Each row comes from the steps of one walk. Every step used is in the known rows, and no mark comes twice. Write the walk behind each row, first mark first.
Known rows:
sikese/mupid/bugezum/zevep/peroteg/nulepi/madi/gare: [ 105 -236 -208 -133  -94  255 -303  -14  211  -20 -152 -279  314  287
   46  234  -77  -77   -1  -43  236 -300  142  186   89  265  -29   22
 -158   35   95  -58   68  263   36   80 -181    8  -99  103  287 -272
  -47  -10 -247  149 -334  -36   44   60    2  125   56 -124 -377  214
 -189 -195 -363 -105  183 -205  173 -156]
gosin/peroteg/madi/nulepi: [  30 -127  -65 -227 -216  169 -247  -70 -127  142  -33 -204  350  -98
  -69  151  176   66  -85  121  -21 -412  240  300  -50 -153 -289  -61
  -40  106  -82 -231  203  301  -91  -66  -10 -154 -402  401  224  -69
  234   26 -134   45 -385   58  -25 -271   54 -236  -24 -125 -368  378
 -191   88   64   71  321 -175   -9    0]
bugezum/gosin/peroteg/nulepi/madi: [  18 -140 -252 -206 -331  257 -332   43  -50   46   27 -106  410  -40
 -170  159   42   45  -54   91   85 -356  118  312 -227  -24 -178   58
  -34  100  -69 -241  226  237 -190 -148  -87 -134 -212  199  329  -38
  118  -77 -203  121 -235    5   12 -154  247 -140   93 -168 -180  349
  -41 -121   62  -35  265 -145  -16   48]
mupid/duger/fetumu/gare/peroteg: [   8  -92  284  -21  -20  134 -621   41  -15 -198 -245 -206  369   93
   24  277  130  255   59   56  -52 -284   53  200   36 -173   14   45
  -66   50 -414 -298  -89  222   16 -283 -115 -340  -26  417   13 -382
 -159  -15  126   75   86 -180  -22 -163   27   -5  387 -124 -316  244
 -192 -171 -320  211  259 -300  184 -346]
bugezum/zevep/mupid/duger/fetumu/buzel/nulepi/peroteg: [  34 -254 -190  -73 -146  175 -332 -131  257 -115 -217 -119  363  279
 -143  299   20  -19  149  -45  255 -122   39   94   -9  145  -24   34
  -58  -90 -184 -197  -25  383  268   34 -131 -144   72   -9  178 -507
  181  -73  -46   66  -95  -83   64 -123   11   52  323 -182  -43  158
 -112 -109 -680   12   37 -163   83 -346]
fetumu/buzel/sikese/madi/peroteg/zevep/bugezum: [  85 -139 -103 -171 -266   89 -379   -4  -56  106 -230 -227  320   18
 -139  113   -8  185  185  113   78 -136  203  296   43    4  -54 -185
 -128   93 -329 -196  197  105  -11  114 -170  -17 -102   -7  182 -211
  275   36  -24   47  -89  -26  224  105  196   56  421 -198 -135  208
 -125   -4  -86  422  218  -83  137 -257]
gare/fetumu/duger/mupid/bugezum/nulepi: [ -46  -87   -3   30   89   76 -582   20 -171  105 -200 -137  201  182
 -171  279   46  163  -19 -123 -280 -148  163  168  -10  216   29  -33
  -71   69 -202 -386   76  240    9  -76 -219 -246 -269  218  219 -268
 -298   16 -120   57  -49 -156  145 -179  -32  362  292 -206 -133  181
 -327  -88    3   51  152 -207  219 -193]
gosin/zevep/bugezum/nulepi/peroteg: [ 175   46 -215 -119 -199  150 -170  -55   88  121 -161 -105  471  -46
   76  348  -28 -109   90   92  253 -256  370  295  -84   54   84   41
  -21   32  -58 -258  172  351   86  -69  -47  -76 -305  -14  119 -357
  -88   33 -190  178 -334  -72  -30 -321   54 -107  146 -293 -233  213
 -279  -71 -217 -197   97 -328  -78 -226]
zevep/mupid/bugezum/gosin/peroteg/nulepi/madi/gare/fetumu: [  70  -26 -335   72 -349  155 -272   17  159   19 -128   -9  497   95
 -249  369   -5  -84  -57   76   97 -141   87  188 -183  169   81  -60
 -113    9  -69 -288  256  215   90   73 -269  -61 -115  119  154 -214
 -151 -138 -410  163 -162  -53   41  -71  210  376  243 -271 -197  118
   70 -181 -191 -121  190 -176  258  -87]
gare/peroteg/nulepi/madi/fetumu/duger: [ 115 -138 -150 -223 -122  130 -251  142  -71  -41  -36 -402  424  142
   43  248  160  277  -88   85   92 -125  124  364    0 -293   -1  -96
  -80  139 -162  -83   39  180  -97   31 -147 -171 -189  456  176 -117
  107  194  -37  234 -263 -131   11  -93  127   40  163  -66 -228  180
 -331  -16 -175  -31  304 -124   40 -131]
peroteg/madi/fetumu/duger/mupid: [ 136 -192 -111 -222    9   93 -535  112 -378  -21  -15 -335  286   94
  -99  240  166  372  -34  -35 -271 -158   50  160    8   23 -194  -21
 -105  125 -294  -76   18  218  -30  137  -63 -214 -308  446  256  -84
   -1  302 -139  166 -149 -140  123  -70  -14  213  293  -84 -286  211
 -383  -53  107  164  213   69  124  -77]
duger/mupid/bugezum/peroteg/nulepi: [  23  -74 -155  -93  123   37 -227  -96  249   42 -274 -202  250   21
 -391  162  -47   21  -35  130  -74 -185  222  198  -76  -35  -62  -58
  -93   74   78 -290   43  162   85   27 -321  127 -212  301  267 -295
 -256 -126 -188   42 -120 -113   32  -54   39  267  135 -312 -268  199
 -230  -81   54  -95  143 -310   79  -85]
gosin/mupid/duger/fetumu/buzel/madi/gare/peroteg/zevep/bugezum: [ 172  -90   49  -39 -207  -24 -539  -62  145   -8 -252 -117  472  167
 -120  421   11  147   87   85  164 -149  -53  117  -31  -17   26   20
    9  -77 -385 -243  150  178  232  -39   15 -201  141  -24  -30 -584
 -154  -22  -58   88   14 -206   12  -28  174  130  333 -141 -109   51
 -315 -164 -478  209   51 -355  181 -338]
gare/madi/peroteg/zevep: [ 267 -121  -13 -302 -149  165 -149  -41   18  178 -123 -213  383   29
 -245  269  202  295  -55  219   29 -180  164  249  115 -185   51  -78
  -85  109 -235 -299  -24  230 -165   26 -205 -236 -170  189  385 -179
  306    0   32  115 -323  -44  135 -135  203   19  280 -166    0  198
 -216  112 -277  -82  250 -285   79 -255]
gare/duger/fetumu/buzel/sikese/mupid/bugezum/nulepi: [ -61 -176   35   90  -45   75 -640   32  -65  -61 -211  -46  189  191
 -117  196  -65  166   71 -144 -154  -79   79  216  -22   41  -50  -52
   26  -24 -350 -375  197  156  100    9  -91 -287 -105  136  186 -185
  -13    0 -103  -97  -27 -119  118   80 -108  286  206  -82 -341  103
  -14   50  -91  154  287  -80  232 -218]
fetumu/buzel/duger/mupid/bugezum/gosin/zevep/peroteg/madi/gare: [ 195 -371 -352 -115 -310  -23 -621  -36 -177   50 -206 -193  264   95
 -161  144   48  142   17   70 -150 -321  118  159 -275  190 -167  -50
  -88   63 -197 -145  245   34  143 -116 -114 -116 -121  107  149 -156
  -38   88 -131  114 -179  -66  256  -31   44  282  428 -206 -349  401
  -22  -67   75  291  274   20  189  -67]
bugezum/nulepi/peroteg/zevep/mupid/duger/fetumu: [  58    8 -102  -14 -101  163 -258 -108   96  -62 -238 -141  406  -15
   30   89   76  114  104    4  108 -218   90  375  -47 -127   45   99
  160  207 -102 -449    4  321  126    0  -43 -130 -154  163  158 -392
  -20  -29   26    3  -45  -46  -44 -340 -106 -154  397 -164 -125  224
 -298   72 -215 -128  104 -251   11 -340]
mupid/bugezum/peroteg/nulepi/madi/gare: [  94 -199 -209 -160  -70  127 -127  -27  116  121 -117 -348  412 -133
 -181  152   88   53  -25  175   33 -264  153  259  -34   46  -95  -65
  -66   69   74 -374  174   19   23  -10 -261   14 -307  225  189 -246
 -209  -24 -343  134 -318  -38  -91   19  124  185  114 -246 -402  231
  -65  -71   64 -213  279 -252  122  -34]
zevep/peroteg/nulepi/madi: [ -40  -85 -286 -298 -204   67 -185    5  -88  -14  -42 -237  388  -43
  -70  110  133   10   61  -49  196 -325  195  279  -72 -196 -120  -38
  -11   98   17  -29  252   48 -223 -111  -86  -51 -373  173  182  -67
   58   99   74   52 -248  -50  -83 -134    8 -206  136 -131 -277  340
 -207  -66  174  -80  372 -111  -39   92]
sikese/mupid/bugezum/peroteg/madi/nulepi: [ 110 -195 -169  -76  -22  202 -356  -41  243   44 -127 -240  232  224
  -42  168  -84   26 -177   74   22 -259  178  233  128   92 -161   35
 -183   88  117 -261   50  164   66  148 -132  -58 -141  233  237 -274
  -66   19 -336  149 -379   25   53  -79    5   78  -65 -130 -435  208
 -280 -129 -220  -83  219 -250  176 -172]
gosin/peroteg/nulepi/madi/gare/duger: [ -65 -119  -33 -184 -248  114 -238  -13 -197   74  -19 -244  433  -56
  -49  184  213  -12   16   11   85 -457  181  311 -184 -191 -175  -72
   79   35  -97 -198  246  283 -106 -188  -61 -176 -369  370  258   -4
  130    8  -76  -26 -258  -81  -59 -135   18 -103  113  -96 -401  317
   35   56   59  -30  404 -217   -6   -3]
peroteg/nulepi/madi/gare/duger/fetumu: [ -83 -136 -201 -144 -175  -25 -269   82 -111  -80  -79 -327  531   53
 -131  224  222  167   42  -30  -41 -201  -31  231 -117 -102 -122  -80
  100  103 -190 -161  155   87 -123   14  -40 -150 -228  442  182    5
  212  175 -105  -41 -117 -149  -36  -97    8  160  269  -44 -268  100
  -18  -18   57   46  490  -79   94 -141]
mupid/bugezum/zevep/peroteg/madi/nulepi: [ 119 -267 -288 -234  -77  272 -128 -105  167   83 -182 -234  297   -8
 -100  208   -1  -38   26   93  188 -185  229  160   89  297 -111  -74
 -164   -2   72 -149  140  220   15   58 -214   34 -263    8  176 -327
   -7  -41 -269  158 -417   -1  -51   19   50   39  -40 -247 -265  305
 -241  -56 -182 -190  100 -177   65  -24]
fetumu/gare/madi/nulepi/peroteg/zevep/bugezum: [ 135 -179   84 -331 -253   81 -317 -274 -155  -51 -172 -247  396   -7
  -34  263  302  467 -117   89  -15 -257  192  291   62   65  -16 -144
  -86    4 -155 -236  -12  142 -200   20 -127 -142 -147  271   25 -148
  213   81 -195  125 -292 -124   73  -47  197  -63  271 -207 -147  221
 -129   40 -269   40  355 -411  155 -275]
buzel/madi/gare/peroteg: [ 184 -207  162 -312 -315   94 -396  -79   50   -9 -100 -362  446  -24
 -164  190  171  423  -69  173  102 -246   -7  303   94  -86  -14 -197
 -105   73 -297 -217  140   42  -25    1 -163  -75  -64  394  270 -203
  138  -45  -43  119 -177  -41   40  204  365   65  386  -71 -373  158
  -23  -35  -94  300  318 -177  122 -190]
buzel/fetumu/gare/madi/nulepi/peroteg/zevep: [ 150 -221  112 -409 -150   67 -492 -196 -261 -114  -93 -294  381   82
   -5  329  243  472  -94  -38 -212 -207   83  343   69  130  -59 -180
   34  -97 -227 -285  -57  107 -301  -21 -124 -185 -145  261  157 -179
   98   64  -92  153 -198 -113   61   52  190  -47  234  -80 -137  273
 -175   28 -210  222  173 -191  133 -301]
mupid/duger/fetumu/buzel/sikese: [ -64 -119  117    4 -130   79 -685   50   -4 -153 -257 -170  321   92
  -48  199   64  170  186    2  -99 -262   26  149   43 -100  -97  -27
  -28   50 -479 -253   70  162   94 -191  -36 -331  -41  247   87 -391
  -90  -21  128  -13  138 -143   61 -159  -22   30  428  -95 -280  224
 -154 -160 -170  423  215 -117  224 -349]
mupid/bugezum/nulepi/peroteg: [ 151  -72 -242  -69 -134  229 -184  -41   98   98 -214 -237  324 -111
  -34   31   12   36   53  146   86 -213  224  358   71   65   44  -68
   46  155   27 -399  116  206  114   34 -159  -45 -255  151  141 -298
 -235 -107 -273  122 -291   -2  -12 -150    1   62  131 -223 -349  276
 -242  -27   14 -140  150 -215  140 -140]
mupid/bugezum/peroteg/nulepi: [  76 -156 -227 -122  -57  181 -129  -44  151  117 -151 -242  340  -80
 -203  153    7   38  -35  178   65 -285  217  287   15   20  -95  -40
  -66   28  100 -405  142   51   14  -40 -284  -21 -300  148  192 -273
 -249  -69 -303  128 -347  -62  -66  -24   97  113   30 -263 -340  283
 -156  -74   58 -220  207 -284   61  -39]
nulepi/peroteg/zevep/mupid/duger/fetumu/gare/madi: [ 183 -170  -71 -128  -52  149 -315 -227  -20 -102 -291 -115  403  -26
   -2  316  224  195   15   35  106 -177  112  243   11  -19  167   25
   47    3 -166 -356    5  377   85   56 -139 -152  -18  157  189 -341
   74  -28   98  128  -52  -99   49 -151   41 -171  419 -195  -88  138
 -183   49 -525 -151  124 -395   58 -406]
peroteg/nulepi/madi/fetumu/duger: [ -61 -126 -278 -229 -165   12 -331   60 -286  -84   19 -407  453  155
  -26  233  219  182   72  -92  -23 -202   25  264  -40  -73 -185  -95
   39   96 -147  -31   75  113 -164   67  -13 -183 -271  369  178  -38
  106  267 -155   73 -182 -186   28 -121  -15   68  196  -23 -208  148
 -235  -83   92   81  339    0   70 -124]
gare/madi/peroteg/zevep/mupid/bugezum/gosin/fetumu/duger: [ 319 -156 -149 -169 -197  174 -272   14  -22  111  -77 -138  392   90
 -269  284  140  356 -105  212  -15  -73  122  210   22  -66   51  -18
 -114  153 -244 -292   95  235  -94   60 -217 -277  -28   59  288 -245
  180  -64 -190  195 -307  -66  198 -111  193  219  391 -210   63  186
 -227   21 -356  -91  191 -196  205 -190]
sikese/madi/peroteg/zevep/mupid/duger: [ 184    9   86 -157   67  120 -142   38   82  114 -203 -252  427   88
 -185  205   66   12   41  235  192 -119  139  233   45 -215   33   -4
 -106  138 -160 -342  -72  309  -50   27 -216 -129  -47  230  134 -348
  243  -16   76   14  -74  -65  130 -123  116   29  379 -163   -2  193
 -229  -48 -307    2  168 -311   28 -347]
duger/fetumu/buzel/madi/nulepi: [  42 -206  -82  -82 -118  -51 -562 -123 -106  -34 -181 -193  309   90
 -212  227   63  297  106  -49 -198 -104   -3  269   76   43 -100 -160
  -30   -9 -390 -409  194  -42   -1  -31  -69 -171  -53  188  130 -245
  147  -45  -69  -45 -139   46  138   43  159  110  235  -84 -169  123
 -117  -14   -3  487  292    9  218 -203]
fetumu/buzel/sikese/gare/duger/mupid/bugezum/zevep/peroteg/madi: [ -19 -295 -107 -232 -244  112 -450    7  -52   52 -219 -224  258  -32
 -130   36   28  234  225   29  -61 -244  124  180    0  112 -179 -145
 -104  -27 -269 -114  322  116    1   75 -145   -1 -176  132  220 -204
   67   37  -78  -16  -47 -139  199  199   67  219  396 -254 -337  303
   63   29   21  368  319    6  178 -121]
nulepi/madi/peroteg/zevep/bugezum/gosin/mupid/duger/fetumu/buzel: [ 110 -138 -215  -74  -27   12 -386   52  -16   67  -94 -325  464   15
 -120  302  143  -28  108   99   50   81   58  193 -122  -98   -6   40
  -71  158 -297 -188   72  203   23   92    5  -87   -6   58  191 -285
  272  113  -59  166  -41   21   -2 -113  159    5  325 -169 -202    6
 -188  -80 -389  -52  233 -193  133 -210]
mupid/bugezum/gosin/fetumu/gare/duger: [ 171 -180 -257   24 -203  294 -526   65  -27  -37 -111  -48  292   30
 -182  153 -110  208  -75  119    8 -108  102  210  -49  261   12   41
 -100  140 -179 -293  169  137   -6  -35 -180 -172  -23   78  116 -176
 -230  -97 -425  220 -217 -117   75   93  102  248  110 -236 -227  294
  -73 -169 -117   -2  202 -105  265  -30]
gare/duger/fetumu/mupid/bugezum/peroteg/madi: [  77 -184   55   13  206  -32 -490   67  -62  -31 -193  -54  241   64
 -278  281   -9  161  -77  -63 -186  -65   88  136  -32  -45  -85   38
   19  -88 -240 -431  142  181  100  -35 -125 -278 -213  256  241 -186
 -135   61  -60  -20  -47 -123   23   -4  -93  278   62  -92 -357   72
 -179   51  -70 -111  264 -217   84 -124]
madi/gare/duger/mupid/bugezum/zevep/peroteg: [ 123 -260   31 -119  -37  103 -416  -12   54    2 -244 -144  316   57
 -253  234   10  124  -97  -11   30 -209   74   66 -184  149   26  -81
  -51   -6 -191 -213   91  252  156 -105 -254  -91 -136  260  209 -146
  -81   -3  -32   -1  -79 -169   -8  186    7  354  375 -159 -392  190
   62  -13 -216 -124  325 -275  120 -145]
gosin/peroteg/zevep/bugezum/nulepi/madi/fetumu: [  43    0    8 -114 -106  211 -271 -158 -135   94  -86 -170  398  -34
   57  315   69  -80   57  -18  247 -333  313  379 -124    9  -27  -32
  -21   96  -76 -229  153  342  -61 -117  -92  -61 -407   -9  302 -275
   -8   25  -59  158 -295  -50 -107  -89   59 -250   66 -209 -233  345
 -206   58 -153 -173   20 -302  -21  -65]
bugezum/peroteg/nulepi/madi/fetumu/gare/duger/mupid: [ -71 -224  -17 -262   51   -7 -250  -65 -121    2   10 -361  321   -8
 -216  137  174  222  -37  -41 -118 -255   82  274 -157 -187 -232   49
  -11    8  -20 -344   49   31 -107  -15 -192  -36 -333  404  253 -122
  -29  155 -156  -13 -150 -158  -81   -9   34   66  190 -185 -326  179
  -64   39  113 -192  361 -229  -55  -30]
sikese/fetumu/gare/madi/peroteg/zevep: [ 115 -192  155 -334  -91  230 -431  -66 -225  -75  -19 -308  355   34
   21  276  111  448 -114  -81   31 -324   66  254  163  115  126   26
  -78   61 -262 -223  -57  149 -267  -35  -99 -351  -77  201  270  -81
   91   41   88  210 -113 -206  162   95  101   21  327 -217  -32  272
 -267 -130 -191  158  332  -98  175 -254]
zevep/bugezum/peroteg/nulepi/madi/fetumu/buzel: [   7 -115 -270  -92 -135   14 -236   72  -37   38  -34 -303  385   -5
 -135  186   50   84  -77   14   86 -146  274  335 -119  -55  -95  -89
  -54   -1  -88 -210  249  -38   -6    1 -138  -17 -365    0  144 -172
  -15  187 -201  176 -340 -127 -107  -44  159  106  231 -244 -365  202
 -179 -128   39 -177  248 -192    9   66]
buzel/nulepi/peroteg/madi/fetumu/mupid/bugezum/gosin/zevep: [ 191 -304 -338 -439 -154  -18 -259 -132  -46   78    6 -238  384  -24
 -170  166  166  163  -44  105   23  -27  119  155   69   63 -271  -54
   -8   42   88 -304  253  246  152  204   88  -42 -188  207  252 -345
   91   33 -305  234 -355   42   52 -275   76 -102  -78 -114 -345  151
 -370  -48  -66  102  198 -126   42 -212]
buzel/sikese/mupid/duger/fetumu/gare: [ -85 -130  276 -143 -200  154 -652  -24  124 -158 -273 -140  343  260
    1  266  -68  235  162  -29   43 -295   93  205  159   58 -106  -39
 -122   99 -319 -138   48  275  -71  110 -144  -76  -38  304  263 -317
   -4  -48   -8   25  108 -110  129  -21  123  -59  369 -102 -345   89
 -236 -194 -265  428  190 -230  185 -435]
buzel/nulepi/madi/fetumu: [ -25 -168 -178 -348 -157  -88 -420 -138  -52   -2   83 -372  416  188
 -185  203  193  121   58  -19   74   30   30  164   71  -38 -242 -181
  -45  177  -89 -131   87   48   19  194  118 -122 -209  279  229 -306
  200  168 -223  170 -250   -2   20 -152   73  -43  -41  -20 -250  112
 -194  -92  -56  247  265    9  229 -218]
nulepi/madi/fetumu/duger/mupid/bugezum/zevep/peroteg: [  88 -244 -134 -270  111   24 -489  -41 -275  -26    0 -472  298  131
  -19  287  156   56  131 -163  -27  -38   93  131  -32  171  -72 -107
 -136   75 -165   24   45  191  -20  118  -94  -76 -268  209  242 -265
 -107  204 -172  194 -126  -83   46   83   11  173  204 -110 -270  112
 -246 -125 -101  -40  103   10  203  -52]

Write each row's walk:
[ 103 -126 -100   28  -87   18 -437 -105  -38    9 -224 -153  356   54
 -210  266   24  218  188    5 -115  -42   28  321   29   33   31  -78
  -37   26 -340 -503  178   46   78    2 -191  -86  -19   32  174 -354
   56 -138 -111   -1 -100   58  123   74  151  212  365 -189 -159   99
 -113   24 -117  302  181  -50  219 -226]
duger/fetumu/buzel/madi/peroteg/zevep/mupid/bugezum/nulepi
[ -75 -169  -41  -25  130   47 -507   12 -176  118 -171 -162  209  154
 -225  308   85  170  -69 -109 -295 -181  166  152  -39  176  -39  -17
  -82  -10 -132 -411  123  191  -29  -90 -269 -212 -292  231  247 -238
 -275   28 -120   52  -91 -182  109 -146    3  344  263 -226 -157  174
 -298  -87   27  -29  199 -256  139 -143]
gare/fetumu/duger/mupid/bugezum/peroteg/nulepi
[ -74 -185  243 -213 -217  134 -557   -4  156 -151 -234 -217  361  221
   41  239   11  329   49   42  -28 -217   90  226  175  -30 -205  -66
 -164  137 -279 -116   96  265  -90  212  -98  -41  -61  439  210 -291
  171   16  -69   48   10  -68   91  -90  138  -75  298  -86 -389   67
 -311 -108 -261  422  259 -206  162 -409]
buzel/sikese/mupid/duger/fetumu/gare/peroteg/madi/nulepi
[ 178 -171 -266 -113 -202   -7 -274  -54   76  257 -132 -185  423   56
 -251  302   -2    7   79   81   46 -188   -3  130  -59  171  -38   11
   15  -78  -91 -391  240   61  165   91 -113  -52 -107    6   66 -390
 -297  -12 -407   73 -220 -108   26   -1  170  309   74 -227 -139   66
 -201 -107 -129  -31  164 -272  196 -119]
gosin/mupid/bugezum/peroteg/nulepi/madi/gare/fetumu/buzel
[  22 -252 -145 -339 -284   22 -336 -308   65  -60  -98 -279  376  -41
 -154  163  197  279 -151   99   88  -60   85  303   83   59 -232 -211
  -42   14  -71 -218  248   75  -71  201   47    8  -49  123  180 -248
  400  -23 -172   75 -271    7   -6   -4  276 -245  162  -92 -268   88
 -183    9 -113  143  216 -249  -16 -209]
buzel/madi/nulepi/peroteg/zevep/bugezum/gosin
[ 141  -75 -182 -110 -319  240 -396   20  127  -87  -99   48  507   98
  -98  445  -41  115  -18  121  102 -228   64  202 -229   51   13  176
 -159  -15 -179 -305  108  308  -42 -142 -173 -178   32  165  112 -299
  -56  -95 -257  196  -94  -99   61 -184  261   55  249 -269  -54  193
  -75 -205 -336  -30  171 -250   28 -243]
bugezum/gosin/zevep/mupid/duger/fetumu/gare/peroteg/nulepi
[ -32 -239  -69   35  -38  -28 -581 -162 -108 -118 -206  -32  241  140
 -178  293  102  193  -45 -142 -121   35   18  181  -75  -17  -55 -101
   54 -120 -342 -380  194  161  139   61  -19 -300    7  116  117 -185
  239   41   -8  -98  -31 -116   87   73  -74  134  231  -56 -224   26
   40  153 -281   75  300 -154  136 -280]
gare/duger/fetumu/buzel/madi/nulepi/peroteg/zevep/mupid
[  35 -145 -213 -135  103  -19 -301  -88   64   41 -181 -320  220   25
 -325  143   13   48   33   40 -171 -115  165  191  -87   15  -97 -103
 -112   52    1 -238   88   91  104   89 -267  128 -229  291  257 -272
 -249  -29 -252   59 -119 -110   63   38   21  348  146 -279 -303  165
 -176  -62  117   13  150 -149  157  -47]
duger/mupid/bugezum/peroteg/nulepi/madi/fetumu/buzel
[ 152 -173 -181  -83 -108  193 -270   33  -98  138 -171 -303  341 -148
    0   65  136  182    2   99 -121 -213  163  295   28  174   -3  -53
   30  153  -44 -433  197  211  111   32 -158 -111 -313  233  133 -253
 -242  -22 -324  127 -267  -22   10 -150   -9  240  294 -214 -407  254
 -241  -11   85 -104  229 -170  201 -118]
mupid/bugezum/nulepi/peroteg/madi/gare/fetumu/duger
[  61 -271   55 -276  -17  150 -480  -89 -402  -99  -69 -213  211  203
  -58  317   50  282   38 -224  -50 -182   92  187  -31  246  -63  -67
  -94 -168 -204 -175  -20  219  -84  -33 -261  -87 -236  227  146 -124
 -227  133 -165   69 -174 -300   17  269   -7  217  152 -156 -328  210
 -145  -34  -75  -16  184 -142   48  -94]
madi/fetumu/gare/duger/mupid/bugezum/zevep/peroteg/nulepi
[ 164 -232 -176  -82 -157  149 -458  201 -108  -15  -75 -201  375  -79
 -250  110  106  372 -145  129 -234 -141  -27  105 -135   63 -141   51
  -53  232 -295 -179  205  174   44   98  -77 -154 -180  462  243    2
   90  146 -261  102 -131 -119   51   -8    9  382  360 -150 -360  234
  -59  -10   66   87  403   28  204   -5]
peroteg/madi/gare/duger/mupid/bugezum/gosin/fetumu
[ 227 -118 -143 -137 -188   80 -345  -65  -92  138 -135 -142  360   70
  -97  250    7  135   87   39   47 -138   24  193   -1  140  -26   43
   96  -54 -136 -342  128  249  171  176  -22 -115 -101   84   -6 -356
 -299   30 -412   74 -192 -172   37  -36   36  210   77 -181 -220   80
 -340  -41 -143  -66   99 -256  151 -166]
gosin/mupid/bugezum/nulepi/peroteg/madi/fetumu/gare/duger
[ 165 -171 -339   71 -313  211 -567   39  -96  -60 -144 -115  258  140
   -4  -52 -154  339  156  -26   45 -143   64  321   90  116  -22   66
   35  363 -326 -211  248  145   96  140  -11 -107   30    9  185 -258
  -10   -4 -206  107 -176  -81  199  -27 -129   31  315 -140  -71  310
 -302    8 -202  437  158  149  260 -190]
gosin/fetumu/buzel/sikese/mupid/bugezum/nulepi/peroteg/zevep
[  29 -112 -157 -150  157   -7 -255  -85  120   33 -187 -306  257   32
 -340  187    6   26    7   55 -128 -108  173  184  -73    8  -81  -85
 -102   70   41 -243   56  137   65  105 -284  146 -259  336  288 -288
 -271  -41 -240   68 -117 -120   17   -2   37  312  118 -279 -296  137
 -224  -80   98  -85  122 -211  116  -56]
duger/mupid/bugezum/peroteg/nulepi/madi/fetumu
[ 124 -154 -408   91 -326   83 -613  -17  -87 -141  -74  -78  312  199
 -115   12  -15  293   62   -5   86  -67   -1  202    3  -58  -70   68
   49  308 -342 -181  192  119  222   27  111 -280  140   30   49 -336
   88   40 -124  138 -148 -129  162 -180 -186    2  307 -101  -12  331
 -225  -40 -367  439  221  123  285 -235]
gosin/fetumu/buzel/nulepi/peroteg/zevep/mupid/duger
[ -92 -171 -196 -323 -278   63 -370   27 -176  -87  -16 -285  313   66
   60   89  112   68  133 -157  118 -338  141  244  -21 -130 -220  -55
  -57   41  -82   47  305   56 -168  -51  -40  -64 -310  142  179 -138
    3  128   55   31 -161 -107  -24  -58  -42 -155  217  -79 -389  308
 -213 -107  150  155  327  -14   36    9]
zevep/peroteg/nulepi/madi/fetumu/buzel/sikese/mupid/duger
[ 157  -39 -149  -77 -125  207 -176  -35  166   75 -182 -346  444  -90
    5  148   59   65   58  179  129 -149  148  336   12   69   71  -80
  -63  260  -16 -291   75  145   63   64 -175    1 -247  196  158 -342
 -161  -10 -317  194 -248   -3  -64  -31   59  168  146 -218 -295  234
 -168    5  -86 -141  151 -197  237 -164]
mupid/bugezum/nulepi/madi/gare/peroteg/zevep
[ -10 -187  -48 -178 -100   35 -389  129 -124  222  -83 -297  451   50
 -120  112  169  196   86   80 -123 -197   17  226   71   22  -62  -87
   -8   29 -245 -434  215   76 -145  -66  -44 -189 -208  371  194 -214
   22  119  -23   34 -156 -162  143  -77  156  225  322 -214 -292  274
   92  -37  -73  218  534 -126  213 -244]
sikese/gare/fetumu/buzel/nulepi/madi/peroteg
[  38 -222 -231 -246 -123  -29 -367 -231  157  -19 -139 -112  440   81
 -190  260  129   92  -27   80  198   31   90  158  -19   11 -155  -23
   78   58    2 -344  211  235  180  111  119  -85    8  -45  146 -526
  179  -41 -100  172 -190  -32  -35 -283  104 -231  102 -142 -151  112
 -344  -97 -381   18  117 -341   61 -339]
buzel/nulepi/peroteg/zevep/bugezum/gosin/mupid/duger/fetumu
[ 168  -84  -94  -17 -122  236 -371   56  252    8 -152 -304  325  247
   89  147  -90   34  -70   65  133 -242  140  312  101   62   53    3
 -135  208   17 -197   17  218  101  105 -142  -59  -91  276  230 -287
 -144  -11 -296  186 -287   10   64  -44   20  191   96 -104 -433  193
 -231 -147 -283  -28  214 -204  287 -226]
sikese/mupid/bugezum/nulepi/madi/gare/peroteg
[  29 -167  -61 -151 -292  174 -350   80  -84   46 -125 -308  324  -88
  102 -117  161  296   86   -2 -145 -323   54  349   26  -61 -131   58
  113  231 -192 -382  183  251   90   85   17 -121 -268  367  228 -200
   63   66  -84  -34  -98  -18   39 -315  -80   -7  484 -114 -399  257
 -234   68   83  175  320  -61   95 -240]
bugezum/nulepi/peroteg/madi/gare/fetumu/buzel/sikese/mupid/duger
[ 228 -189 -124 -191 -196   68 -320   78  -64  143 -174  -64  459   -8
 -198  343  -14  137  -85   -9  -38 -318   52  114  -97  321   30    2
  -78  -42 -125 -398  256  192    8 -174 -250  -80 -257  202  238 -162
 -306  -18 -156  111 -183  -99   17  -42  165  308  225 -181 -271  189
 -166 -117  -22   12  297 -264   71 -160]
madi/gare/fetumu/mupid/bugezum/gosin/zevep/peroteg/nulepi
[  34 -303   40 -409 -107   34 -482 -189 -279  -79  -10 -398  258  133
 -133  250  163  342   84 -122  -16 -183   47  218  102  173 -223 -192
 -110 -123 -159  -76  192   93  -83   57 -157  -40 -179  129  272 -310
  -75    0 -171   72 -194 -173   84  264  158  129  278  -93 -315  162
 -248  -95   91  242   73  -42   56  -56]
buzel/madi/fetumu/duger/mupid/bugezum/zevep/peroteg/nulepi
[  39 -189    9 -182 -266   15 -525   -7  -82   41 -235 -219  258   47
 -220   49    8  265  164   33  -87 -201   83  196  -26   17 -102 -212
  -88   60 -383 -187  209   82   58   83 -160  -79  -86  225  174 -148
  153   21  -53  -80   46  -93  279  172  109  268  464 -139 -191  198
   41    6   56  554  310   -7  237 -250]
fetumu/buzel/sikese/madi/gare/duger/mupid
